[[ 36.8  56.2  -6.6  18.3   7.7  30.1 -13.8  50.7 -24.0   6.4 -57.5  23.5
   37.0  21.4  -3.6]
 [ 24.1  54.0 -24.8  -4.5  -3.5   9.8 -37.4  25.9 -33.9   7.8 -46.6  16.9
   43.1  17.9  15.3]
 [ 17.5  20.8   4.1  24.1  -8.9  15.6   1.1  20.9  13.5  43.7 -44.2 -10.8
   -5.6  45.2 -13.2]
 [  9.4  42.3 -29.4 -22.2  -1.1   3.3 -27.0  12.9 -33.0 -14.6 -21.7  14.7
   30.0  17.5  14.4]]
=>
[[ 17.5  20.8   4.1  24.1  -8.9  15.6   1.1  20.9  13.5  43.7 -44.2 -10.8
   -5.6  45.2 -13.2]
 [ 36.8  56.2  -6.6  18.3   7.7  30.1 -13.8  50.7 -24.0   6.4 -57.5  23.5
   37.0  21.4  -3.6]
 [ 24.1  54.0 -24.8  -4.5  -3.5   9.8 -37.4  25.9 -33.9   7.8 -46.6  16.9
   43.1  17.9  15.3]
 [  9.4  42.3 -29.4 -22.2  -1.1   3.3 -27.0  12.9 -33.0 -14.6 -21.7  14.7
   30.0  17.5  14.4]]

[[ 24.7 -47.6  -9.2  52.1  58.2  11.2  24.9 -46.1]
 [  2.8  53.6 -23.0 -52.5 -58.1  20.2 -43.2  44.3]
 [-33.5 -31.6  25.3  11.3  -2.7 -32.4  16.4  31.8]]
=>
[[-33.5 -31.6  25.3  11.3  -2.7 -32.4  16.4  31.8]
 [ 24.7 -47.6  -9.2  52.1  58.2  11.2  24.9 -46.1]
 [  2.8  53.6 -23.0 -52.5 -58.1  20.2 -43.2  44.3]]

[[ 33.1  27.2 -14.3 -19.8 -13.6  27.3 -15.5 -13.7  25.9 -19.0]
 [-57.4   5.2 -22.9 -29.9 -20.2   5.2 -25.9 -18.8   5.1 -26.1]
 [-33.6 -13.1  16.2  21.7  15.8 -13.2  17.2  15.7 -12.0  21.2]
 [-33.8   2.4  14.4  19.5  14.1   2.6  15.0  14.1   3.1  19.0]]
=>
[[-33.6 -13.1  16.2  21.7  15.8 -13.2  17.2  15.7 -12.0  21.2]
 [-33.8   2.4  14.4  19.5  14.1   2.6  15.0  14.1   3.1  19.0]
 [ 33.1  27.2 -14.3 -19.8 -13.6  27.3 -15.5 -13.7  25.9 -19.0]
 [-57.4   5.2 -22.9 -29.9 -20.2   5.2 -25.9 -18.8   5.1 -26.1]]

[[  0.8 -31.7   1.2 -25.4   1.0 -31.4  38.8 -30.7   1.0 -37.4]
 [  1.5  20.3   1.5 -46.1   1.4  20.2 -23.2  20.1   1.4  24.9]
 [ -2.6  16.7  -2.9  53.8  -2.6  16.6 -23.6  16.0  -2.5  21.2]
 [  1.9 -22.8   2.2 -44.6   1.8 -22.7  30.2 -22.3   1.9 -28.7]]
=>
[[  1.9 -22.8   2.2 -44.6   1.8 -22.7  30.2 -22.3   1.9 -28.7]
 [  1.5  20.3   1.5 -46.1   1.4  20.2 -23.2  20.1   1.4  24.9]
 [  0.8 -31.7   1.2 -25.4   1.0 -31.4  38.8 -30.7   1.0 -37.4]
 [ -2.6  16.7  -2.9  53.8  -2.6  16.6 -23.6  16.0  -2.5  21.2]]

[[ 10.4  -9.1  13.1  19.6  26.9  -2.8  19.8 -44.6]
 [ -1.6  -9.5  32.2  18.1  27.0 -20.9  33.5 -58.0]
 [  6.2  -5.0   5.8  11.7  15.5   0.3   7.6 -21.8]
 [ -5.8   6.4 -10.4 -14.1 -19.0   3.5 -12.0  28.7]
 [-15.3  -8.0  37.8   9.5  13.8 -34.2  28.8 -35.3]
 [  7.2 -10.1  14.0  18.7  24.5  -4.7  18.8 -38.6]]
=>
[[-15.3  -8.0  37.8   9.5  13.8 -34.2  28.8 -35.3]
 [ -1.6  -9.5  32.2  18.1  27.0 -20.9  33.5 -58.0]
 [  7.2 -10.1  14.0  18.7  24.5  -4.7  18.8 -38.6]
 [ 10.4  -9.1  13.1  19.6  26.9  -2.8  19.8 -44.6]
 [  6.2  -5.0   5.8  11.7  15.5   0.3   7.6 -21.8]
 [ -5.8   6.4 -10.4 -14.1 -19.0   3.5 -12.0  28.7]]

[[  1.5 -26.6   1.2 -11.9 -17.5   3.7  -8.9]
 [ 17.3 -22.3  10.8   4.7  14.2 -39.0  16.3]
 [ 27.5  12.9  23.8   7.1   3.1  22.3 -40.2]
 [ 34.7   1.2  10.4  23.6  -7.3  41.3 -45.9]
 [  1.0 -23.0   3.8 -10.6 -17.7   3.0 -11.0]]
=>
[[ 27.5  12.9  23.8   7.1   3.1  22.3 -40.2]
 [ 17.3 -22.3  10.8   4.7  14.2 -39.0  16.3]
 [ 34.7   1.2  10.4  23.6  -7.3  41.3 -45.9]
 [  1.0 -23.0   3.8 -10.6 -17.7   3.0 -11.0]
 [  1.5 -26.6   1.2 -11.9 -17.5   3.7  -8.9]]

[[  4.9   3.0  -4.3   8.1  -1.8   0.0   0.2  -7.7  -2.0   2.8  -2.1   3.2
   -2.3]
 [  2.7   0.0  -0.8  -1.4   4.6 -20.8   0.0  18.1 -11.5  -1.9  -1.5  14.6
    7.3]
 [  0.0   2.8  -2.0  12.4   0.1   0.0   0.0  -0.3   3.5   0.0  -2.2   2.7
    3.3]
 [  7.6   0.0  -5.0   3.3  -3.4 -46.1  -0.3 -17.3  -4.3  -0.2   0.0   3.4
   -5.6]
 [  4.4   0.0  -0.1   1.4   3.2 -18.8   1.5  14.4   0.0  -1.7   0.0  15.1
    0.0]
 [  6.8 -10.4  -2.4   2.6  -4.2 -15.8   0.9  13.3  21.7  -2.0   0.7   4.9
    1.1]]
=>
[[  4.4   0.0  -0.1   1.4   3.2 -18.8   1.5  14.4   0.0  -1.7   0.0  15.1
    0.0]
 [  2.7   0.0  -0.8  -1.4   4.6 -20.8   0.0  18.1 -11.5  -1.9  -1.5  14.6
    7.3]
 [  0.0   2.8  -2.0  12.4   0.1   0.0   0.0  -0.3   3.5   0.0  -2.2   2.7
    3.3]
 [  6.8 -10.4  -2.4   2.6  -4.2 -15.8   0.9  13.3  21.7  -2.0   0.7   4.9
    1.1]
 [  4.9   3.0  -4.3   8.1  -1.8   0.0   0.2  -7.7  -2.0   2.8  -2.1   3.2
   -2.3]
 [  7.6   0.0  -5.0   3.3  -3.4 -46.1  -0.3 -17.3  -4.3  -0.2   0.0   3.4
   -5.6]]
